Each row has a name. Each question is about the rows just above it.

[ 18  36  -9   5   0 -10  43  26 -21] = kidi
[-16  -7  13   8  14  52   6 -11   6] = Mimu
[-16  -7   7   8  14 -11   6 -11  -7] = Sok
[-17 -14  17  14  30 -10   3  -9   9] = kinet
[ 6  5 -2 -6 -6  2 -8 32 -9] = vupu
[-16  -8  15  15  25 -11   8  -9  11] = Tivim
[ 18  13  -9   5   0 -10  43  17 -21] = lagub
[  5   0   1  -1   0  14 -11   5  -6] = Sotir
[ 27  32 -21  14   0   6   4  12   2] = Vis
[ 27  32 -21   9   0  -2  52  28 -18] = Pov
Shared by Pov and Mimu: : [52]
The one value in kinet and Tivim: : [-9]
The one value in Mimu and Pov: : [52]
Shared by kinet and Vis: : [14]
[ 27  32 -21  14   0   6   4  12   2] is in which row? : Vis
Whose row is [  5   0   1  -1   0  14 -11   5  -6]? : Sotir
Shared by lagub and Mimu: : [13]

[ 10 -54  -3  11  -2  28] = fevo
[-10  19   1  18 -18  13] = refi
[21 53 10  2  1 28] = kem
[  2   8  20 -23   6  29] = Dus
[  5  12   4   0 -34   2] = tipa
[27 16 -7 -1 -1 -9] = nisa
[  8   2  -6  -8   2 -12] = vos
[  4 -30  -8  18  -7  11] = lusi
[  4 -14  28 -16   5 -34] = Kif
[-1 29 19 -5 28  1] = vodiv
[ 20  -4  -1 -12 -18  -8] = zor
[  9 -27 -15  30 -10  11] = tefe
The one value in zor and refi: : [-18]
Which value is in both lusi and fevo? : [11]
Shared by vodiv and Kif: : [28]
Which value is in both Dus and zor? : [20]
Which value is in both Kif and kem? : [28]

[  7  11  11 -14  -6  -4  -2  -5   9  -8   2  11   1  24  17   4 -10  21
   7]  nite
[  7  11  11 -14  -6  15  -2  17   9  -4   2  -5   3  24  17   4 -10  21
   7]  Sig
[ 0  7 -3 18 17 -1 10  2 -1 -7 33 -5  1 17 -7 -4 13 -9  0]  Kovam
The row with [ 0  7 -3 18 17 -1 10  2 -1 -7 33 -5  1 17 -7 -4 13 -9  0] is : Kovam
The row with [  7  11  11 -14  -6  15  -2  17   9  -4   2  -5   3  24  17   4 -10  21
   7] is : Sig
Whose row is [  7  11  11 -14  -6  -4  -2  -5   9  -8   2  11   1  24  17   4 -10  21
   7]? : nite

[ 28  29 -16  10   7   1  -5  -3 -21   9  36   7   8 -18  39 -18 -15  -4
  19  -4  28  -6   7   7] -> Futid
[ 17  15  -1   9  10 -19 -44  -7  35  27  15  10  24 -23   3   3  19 -14
   3 -13 -24  18  -8  -9] -> Dem
[  1  -1 -24  -1  17 -19 -11  -8  -1  23  21 -19   0  23   1  11  47 -12
  -4 -19  -7 -40  20 -16] -> sefi
[  3   9   8  -3   9  42  -2  18  20   5  21  32  17  47  19  13 -14 -12
  -7  -9  18 -20   5   9] -> ronor
[ 12   1  -4 -18 -16  -7  -3   0  11  23   3  -1 -15 -18  21 -14  44 -12
  33   0 -13  28 -13   0] -> Radav
[ 28  29 -16  10   7   1  -5  -3 -21   9  36   7   8 -18  39 -18 -15  -4
  19  -4  28  -6   7   7] is in which row? : Futid
Whose row is [ 12   1  -4 -18 -16  -7  -3   0  11  23   3  -1 -15 -18  21 -14  44 -12
  33   0 -13  28 -13   0]? : Radav
Whose row is [  1  -1 -24  -1  17 -19 -11  -8  -1  23  21 -19   0  23   1  11  47 -12
  -4 -19  -7 -40  20 -16]? : sefi
Whose row is [ 17  15  -1   9  10 -19 -44  -7  35  27  15  10  24 -23   3   3  19 -14
   3 -13 -24  18  -8  -9]? : Dem

[-18  -3  20  -8   6  12  19  33 -17 -12   0   9   8   2   9 -17 -19   3
  17  -1   3  -8   5  34  22 -11 -11   0  15  -9  12   0 -16  -2  -9  40
  -6]  mavig
[ 17  10 -41  18 -17 -29 -16  -6  27  18  -4 -10  12  -3  13  34  20 -26
 -16  -2 -10 -17  16 -38 -22 -10   6  -6 -24  14  -7   2   9   7   5 -44
  -7]  Reze
[  8 -16  26   0 -34  13  14 -14   7   5  -2 -25 -20   7  14 -37 -23   8
  17  32   1  15 -13  24  22   7 -11  22 -21  17  18  -6  46  -8  22  52
  31]  rez
Whose row is [ 17  10 -41  18 -17 -29 -16  -6  27  18  -4 -10  12  -3  13  34  20 -26
 -16  -2 -10 -17  16 -38 -22 -10   6  -6 -24  14  -7   2   9   7   5 -44
  -7]? : Reze
Whose row is [-18  -3  20  -8   6  12  19  33 -17 -12   0   9   8   2   9 -17 -19   3
  17  -1   3  -8   5  34  22 -11 -11   0  15  -9  12   0 -16  -2  -9  40
  -6]? : mavig

[ 29 -22   5   1   4 -45 -23] : pigi
[ 15  20 -23 -26  -9 -19 -27] : Gidak
[ 15  20   8 -22   5 -50 -27] : vad
Whose row is [ 15  20   8 -22   5 -50 -27]? : vad
The one value in pigi and Gidak: : [-23]

[  5  -4  18  34  -3 -13] -> fonu
[ 5 -4 18 34 -3 33] -> morun
[  5  -4 -19  34   2  -9] -> vite
[-33  11 -32  12   7  28] -> gofev
[  5  -4 -19  34 -32  -9] -> keki
Whose row is [  5  -4 -19  34   2  -9]? : vite
The one value in gofev and keki: : [-32]

[27 27  5 11  5  7 -1 -6  4 14 21  0  0]  Mege
[ -9 -18 -24   0  10  -4  -4  -9  21   0   3  11   0]  dola
[ -8 -17 -22   0  13   1  -7 -10  20   1  -1  10   3]  ded
[ -8 -18 -24   1  11  -3  -2  -7  21   0   3  12   0]  sud
[ 13 -22 -16  -8   0  -9 -10  -1  -3   3  11  -1  -7]  kede
[ -6 -18 -24  -9  12  -3  -2  -6  20   0   3  12   2]  Mam
[ 50  -8   1  14   9   1  29 -13  35  31   4  -7   8]  vago
[ 0 -4  0 -4 -1  3  3 -2  2  6 -3  2  2]  galu
[ 15 -19 -16 -10  -4  -8 -10   0  -4   3  12   1 -13]  valit
[ 7 -9 -2 -2 -1 -1 -1 -4  2  8  1 -4  8]  sul
[ 23  21   5  11   1   8  -5 -10   7  14  18  -5  -2]  dovor
The row with [ -9 -18 -24   0  10  -4  -4  -9  21   0   3  11   0] is : dola
Which row holds [ 13 -22 -16  -8   0  -9 -10  -1  -3   3  11  -1  -7]? : kede

[-12  -3  -1  18   1   7   7  -3   2 -14  13  -1  15 -25 -12  11 -19   1
  -3  11  12  -2] = ralom
[-12  10  -1  18   1   7   7  -3   0 -14  13  -1  15 -25 -12  11 -19 -15
  -3 -18   5 -14] = kera
[ 18  -4   0  10   1 -15  -7   0   3  -1   5   0 -62 -16 -33  -4  18   2
  -8   2   0  12] = mifa
Where do [-12  -3  -1  18   1   7   7  -3   2 -14  13  -1  15 -25 -12  11 -19   1
  -3  11  12  -2] appear? : ralom
Whose row is [ 18  -4   0  10   1 -15  -7   0   3  -1   5   0 -62 -16 -33  -4  18   2
  -8   2   0  12]? : mifa

[-41 -15 -37  11 -18  -5] : radu
[-17 -18 -41 -41 -31 -14] : dofa
[ 18 -42  19 -41 -17  22] : vigiz
Where do [ 18 -42  19 -41 -17  22] appear? : vigiz
The one value in radu and vigiz: : [-41]
The one value in vigiz and radu: : [-41]
Where do [-41 -15 -37  11 -18  -5] appear? : radu

[ 19  43   4  17 -19  30 -23  -9  -4  10 -32 -31  -8 -18 -26  -1   7  23
  30  -3  -9] -> Tubak
[  4  40  14   7 -26  11 -30 -20 -21  -1 -45   9 -21 -20 -15  31  -2 -30
  17  31  -3] -> zile
[  7  41  12   6 -25  11 -30 -19 -18   1 -43  10 -19 -21 -18   0  -1  25
  21  26  -3] -> savov
[ 15  44   7  15 -21  10 -27 -14 -10   6 -37   8 -13 -20 -23   3   5  23
  27   9  -7] -> fiz
[ 12  43  10  12 -23  11 -28 -15 -12   7 -40   9 -15 -20 -22   1   4  25
  25  15  -6] -> Kefi
[  0  37  15   5 -27  11 -30 -21 -23  -4 -44   9 -21 -20 -13  -3  -4  24
  16  36  -1] -> Noz
[-20  30  18  -3 -26  10 -28 -24 -29  -9 -44   8 -27 -17  -3  -6  -8  21
   6  50   3] -> Doro
[ -2  36  16   2 -27  11 -30 -22 -25  -6 -45   9 -25 -19 -10  -3  -5  23
  12  40   0] -> rebir
[ -5  32  17   0 -26  10 -29 -23   9  -8 -45  10 -25 -19  -7  -5  -7  22
   9  46   2] -> mupud
[  7  -2  12   9 -25  11 -30 -19 -18   1 -43  10 -19 -21 -18   0  -1  25
  21  26  -5] -> tasa
[ 21  42   2  17 -16   9 -22   3  -1  11 -29   7  -5 -17 -28   6   9  21
  30  -8 -10] -> nav
[  7  41   4   9 -25  11 -30 -19 -18   1 -43  10 -19 -21 -18   0  -1  25
  21  26  -8] -> Pab
Which row holds [  7  -2  12   9 -25  11 -30 -19 -18   1 -43  10 -19 -21 -18   0  -1  25
  21  26  -5]? : tasa
[-20  30  18  -3 -26  10 -28 -24 -29  -9 -44   8 -27 -17  -3  -6  -8  21
   6  50   3] is in which row? : Doro
Whose row is [  4  40  14   7 -26  11 -30 -20 -21  -1 -45   9 -21 -20 -15  31  -2 -30
  17  31  -3]? : zile
Whose row is [ 21  42   2  17 -16   9 -22   3  -1  11 -29   7  -5 -17 -28   6   9  21
  30  -8 -10]? : nav
[ -5  32  17   0 -26  10 -29 -23   9  -8 -45  10 -25 -19  -7  -5  -7  22
   9  46   2] is in which row? : mupud
Whose row is [  7  41  12   6 -25  11 -30 -19 -18   1 -43  10 -19 -21 -18   0  -1  25
  21  26  -3]? : savov

[-16 -17  26 -30 -23] : Goge
[-21 -21  31 -37 -27] : duvib
[ 31  -9 -51  60  46] : ler
[-13  -8  13 -20 -16] : tona
[-10  34   8  -9  -8] : sisa
[ 30  35 -52  58  45] : fisu
[ 18  26 -40  40  34] : Tamus
[ 34 -17 -42  56  42] : gar
[ 20  27 -41  43  35] : Vap
[ 16 -40 -40  33  34] : lofe
[ 32  35 -53  61  47] : nusa
Shared by sisa and gar: : [34]
The one value in lofe and sisa: : [34]
Shared by Goge and gar: : [-17]
Shared by sisa and ler: : [-9]

[ 33 -16   7   5 -12] = zavor
[  9  -8   3   4 -12] = Filup
[ 24 -21  10   5 -10] = Duku
[ -9   3  -5 -21   8] = siku
[ 14 -22  -3  16  -1] = vugu
[ 24 -21  10   6 -10] = zorek
[ 14   4 -20  -3  -1] = Mos
[ 16   0  24  22 -50] = tir
[  7   7  14  14 -32] = pugan
[-24 -10  -3  22  13] = Vifot
The one value in zavor and pugan: : [7]
Which value is in both Filup and Mos? : [4]
Which value is in both zorek and Vifot? : [-10]
Which value is in both tir and Vifot? : [22]
The one value in zorek and siku: : [-21]

[ 44  44 -10 -29   8] = sizaz
[-15 -12  -7   6  44] = nez
[ 10  44 -12 -15 -16] = Lunef
[ 10  44 -10  10   9] = vola
Which value is in both Lunef and sizaz? : [44]
Shared by sizaz and Lunef: : [44]
The one value in vola and nez: : [44]
Which row holds [ 44  44 -10 -29   8]? : sizaz
Shared by nez and sizaz: : [44]
Shared by sizaz and nez: : [44]

[-21 -22 -14  -1 -16 -14   3   6  -4  -2   1   8  20   5 -10  29  12   2
  35   1  -9 -10 -10 -34  -3  -4 -33  -3  11  -3  27 -10   4 -22  -6 -10
  16  -9 -20  12 -26 -15  -2  38  -1  42  25   5 -44  10 -15   3   0 -12
  -8 -12 -14  11  26  -1  -1  22 -22   9] = fon
[ -3  -1  13 -15 -21   1  17   7 -23   5  12 -16   2   0  -6  -6 -21  -7
 -23   3   1 -28 -11   4   9  -2 -12 -32  23  -8   1  19   7  27  14   3
  -6  17  23  -1 -17  13   1 -38  -1 -17   8 -43  31  14  28   7 -13   9
  -5 -12  16  21   1  15 -24  -4   7  19] = Dad
[-21 -22 -14  -1  16 -14   3   6  -4 -15   1   8  20   5 -10  29  12   2
  35   1  -9 -10 -10 -34  -3  -4 -33  13  11  -3  27 -10  15 -22  -6 -10
  16  -9 -20  12 -26 -15  -2  38  -1  42  25   5 -44  10 -15   3   0 -12
  -8 -12 -14  11  26  -1  -1  22 -22   9] = Tovar
[ -2 -11  15  -6  -1 -18 -17   9  16  -7  -2   6 -17  18 -23   2  -9   0
   4  -6  42 -15   0  12  12  24  -2   4  -3 -52   1  16 -13  -2  -7  18
   8  17  -3 -16  23 -12  42  -2  11  10  13 -20  24  -1   8  32 -39   3
  11  -6   1   0  21  -2   8  27  -2  12] = sapu
[ -1   1 -14  36  34   1   4  23  -7 -17  -3   4  -7 -26 -25  20  18  17
  46 -40  16  -5 -18  28  12  -2 -38  13 -19  32  -7  33   9   6  31   6
  -8  17  -3  15 -24 -11  -8  -3  20  10  -6  26  -1  -3   0 -21  28   4
  27  -3  22  -5 -19   2  33   3  21 -14] = Vosuf
Whose row is [-21 -22 -14  -1  16 -14   3   6  -4 -15   1   8  20   5 -10  29  12   2
  35   1  -9 -10 -10 -34  -3  -4 -33  13  11  -3  27 -10  15 -22  -6 -10
  16  -9 -20  12 -26 -15  -2  38  -1  42  25   5 -44  10 -15   3   0 -12
  -8 -12 -14  11  26  -1  -1  22 -22   9]? : Tovar
Where do [ -1   1 -14  36  34   1   4  23  -7 -17  -3   4  -7 -26 -25  20  18  17
  46 -40  16  -5 -18  28  12  -2 -38  13 -19  32  -7  33   9   6  31   6
  -8  17  -3  15 -24 -11  -8  -3  20  10  -6  26  -1  -3   0 -21  28   4
  27  -3  22  -5 -19   2  33   3  21 -14] appear? : Vosuf
Where do [ -3  -1  13 -15 -21   1  17   7 -23   5  12 -16   2   0  -6  -6 -21  -7
 -23   3   1 -28 -11   4   9  -2 -12 -32  23  -8   1  19   7  27  14   3
  -6  17  23  -1 -17  13   1 -38  -1 -17   8 -43  31  14  28   7 -13   9
  -5 -12  16  21   1  15 -24  -4   7  19] appear? : Dad

[-23  29  39  14  34 -47  39   6 -17] -> vami
[ -6   8  10 -16   9 -16 -17   6  -1] -> gisat
[ -9  29  39  14 -17 -47  39  31 -24] -> donog
The one value in donog and gisat: : [-17]
The one value in gisat and donog: : [-17]
Whose row is [-23  29  39  14  34 -47  39   6 -17]? : vami

[ 28   6 -19  16 -44  45  47 -19 -30 -10]  Pivu
[-21  -9   8 -15  33 -31  27   5  32 -15]  Zab
[ 38 -19  45  20  -3  38  26  -6  52  37]  razug
[-21 -10  18 -30  -2 -30 -19  10  28 -18]  Namog
[-10   5  28 -14   4 -12 -14  22  10  -5]  vutu
[ -1  -8  16   0  -9 -23   3  -4   5 -18]  Vaded
The one value in Vaded and Pivu: : [16]
Which value is in both razug and Namog? : [-19]
Which value is in both Namog and razug? : [-19]

[ -1 -12  21  20  -1  -4  -2   9  -2 -45 -24 -24  -2   8   1 -31  -2  12
  17   3 -24 -27 -31 -22   6   6 -16  12 -18  -5  25 -13  -6   3  25   1
 -23   2  24 -24   9  10   3  17   4   9  13  -3 -10 -10   2 -10]  Feb
[-13  -5  -8 -15   3  19   6   0   2  41   5  52  -4 -23   1  25   2  -6
   0   0   1  18  -6  22 -19 -24  26  -2  20  -6 -16   6   2  -6 -36  -3
  26  -7 -21   9  18  -5   6 -13 -12 -22  -6  -3  11   7   6   6]  bon
[  6 -11  17  14   7   0 -12  14   0 -35 -16 -45   0  -3 -19 -29   0  -2
   3  -3  -8 -23 -17 -29  13  11 -11   6 -28 -13   2 -11 -10   9   7 -24
 -33  -2  20  -8   1  18  -7  18  -4  25  17  -8  -4 -18   3  13]  besod
[-11   2  -9 -17   0  19   7   1   3  40   3  47  -6 -26   1  25   2  -5
   2   4   3  12   0  24   2 -25  27  -3  22 -10 -20   7   1  -2 -40  -2
  26  -9 -18  12  16   1  10 -10 -14 -14  -4  -3   7   2   5   5]  Diso
[ 18  14  -2   1   3  -3 -13   6   5  -7   4 -55   5  -7 -22  -9   5 -11
 -13  -2  18 -14  25   1  18  15  -4  -5 -20 -10 -25   1  -7  15 -11 -23
 -19  -2  12  18 -19  21  -8   9  -6  39   8  -5  -2 -20  -2  24]  Vikef
[-14  -8  -9 -15   4  17   5   0   1  39   6  52  -4 -22   0  25   1  -8
   0   1   2  21  -7  22 -20 -22  23  -4  20  -5 -14   7   3  -5 -34  -4
  24  -6 -21   9  19  -8   4 -12 -12 -23  -6  -2  11   8   5   6]  kar
[  2 -13  21  17   4  -1  -6  14  -1 -40 -21 -36  -3   1 -11 -30  -3   4
  10   1 -18 -27 -27 -27   9   8 -14   8 -25 -10   6 -14  -9   7  15 -13
 -30   0  23 -17   6  15  -2  18   1  18  16  -7  -8 -16   4   3]  pom
[ -9   8 -11 -18  -4  19   8   0   4  41   2  41  -6 -28   1  26   4  -2
   2   7   4   4   5   3 -17 -24  28  -5   4 -13 -26   7   1  -1 -42   2
  28  -8 -15  14  12   7  14 -10 -14  -7  -4   3   2  -2   4   4]  kasas
[ -3 -12  20  19  -1  -7   0   6  -3 -45 -23 -18  -4  14   6 -29  -4  14
  19   4 -25 -26 -31 -17   5   6 -17  11 -14  -2  31 -13  -4  -1  30   9
 -20   4  22 -26   7   6   5  16   7   4  11  -1 -11  -7   2 -16]  bala
[ -1  21 -12 -18  -9  15   8  -1   6  36   2  25  -4 -27   1  25   4   0
   2  11  10  -6  21  23 -10 -20  27  -8  24 -14 -35   8   0   5 -43   7
  28  -9  -9  18   2  15  17  -6 -14   8  -3  -2  -5 -10   1   2]  Vebu
[-10   4  -9 -17  -1  18   8   1   4  41   3  45  -5 -27   1  26   3  -4
   2   5   4   9   1  22 -18 -24  28  -4  23 -11 -24   7   1  -2 -41   0
  27  -8 -17  11  14   2  11 -11 -14 -13  -6  -3   5   1   5   4]  dopu
[ -3  -9   5  10  -5 -17   7 -10  -6 -24   0  11   2  34  22 -10  -6  13
   8  -1 -15   6 -13   1  -2   8 -20   6   3  21  43  -2   7 -12  48  28
  -2  11   4 -22  -1 -24  -1  -2  20 -25  -7  11  -3  19  -5 -28]  zit
Where do [-11   2  -9 -17   0  19   7   1   3  40   3  47  -6 -26   1  25   2  -5
   2   4   3  12   0  24   2 -25  27  -3  22 -10 -20   7   1  -2 -40  -2
  26  -9 -18  12  16   1  10 -10 -14 -14  -4  -3   7   2   5   5] appear? : Diso
Whose row is [-14  -8  -9 -15   4  17   5   0   1  39   6  52  -4 -22   0  25   1  -8
   0   1   2  21  -7  22 -20 -22  23  -4  20  -5 -14   7   3  -5 -34  -4
  24  -6 -21   9  19  -8   4 -12 -12 -23  -6  -2  11   8   5   6]? : kar
Where do [ -1 -12  21  20  -1  -4  -2   9  -2 -45 -24 -24  -2   8   1 -31  -2  12
  17   3 -24 -27 -31 -22   6   6 -16  12 -18  -5  25 -13  -6   3  25   1
 -23   2  24 -24   9  10   3  17   4   9  13  -3 -10 -10   2 -10] appear? : Feb

[ 34 -41  35  18  -5  -3] = dulam
[ 21  33  23  13  -3 -10] = dilu
[-52   8 -42  -3  21 -32] = Lokop
[ 23  32  24  14  -3 -42] = Zolo
[ 12  31  18   7   1 -13] = lof
[ 17  33  20  10  -1 -12] = ledot
Which value is in both dulam and Zolo? : [-3]
Which value is in both dulam and dilu? : [-3]

[  4 -46 -11   4   1   0   9   7   7   3  -5   9]  gufe
[  6   9 -11  -4  -3   0 -27   2  -5   6  -5 -30]  megov
[ 7  8 -6 -3  1 -7  7  6 10 13  4 -4]  deso
[ 7  8 -6 -3  1 -7  7  6 10 13  4 -4] is in which row? : deso
Which row holds [  6   9 -11  -4  -3   0 -27   2  -5   6  -5 -30]? : megov

[  5  -1  13 -13  -2  -3  19 -17  19 -19   9  -8  16] -> dafef
[ 16   5  -5  -8   0   4  -7   7 -18 -13  -8  42  -7] -> gagab
[ 16 -18  -5  10   0   4 -12   7 -18  27  16  42  -7] -> Ran
[ -6  37  -1  12   5 -13   1  23  -2  23  -1 -16  -3] -> bos
[  5 -35  13  11  10  -7   9 -26  29 -17  14  -7  -9] -> Mirek
[ -6  37  -1 -19   5 -13   1 -26  -2  17  -1 -16  -3] -> Kole
[  2  37  14  -9   0  13 -17   6 -24  17 -14 -18 -16] -> Lizut
Which row holds [ 16   5  -5  -8   0   4  -7   7 -18 -13  -8  42  -7]? : gagab
Shared by bos and Mirek: : [5]
Whose row is [  2  37  14  -9   0  13 -17   6 -24  17 -14 -18 -16]? : Lizut
The one value in Mirek and bos: : [5]
Whose row is [ -6  37  -1  12   5 -13   1  23  -2  23  -1 -16  -3]? : bos

[-3 -2  5 -8] -> rek
[ 6 11 -9 -8] -> pag
[-3 -9  2  5] -> kufov
The one value in kufov and pag: : [-9]
Which value is in both pag and rek? : [-8]
Which value is in both rek and pag? : [-8]
The row with [ 6 11 -9 -8] is : pag
Whose row is [-3 -2  5 -8]? : rek

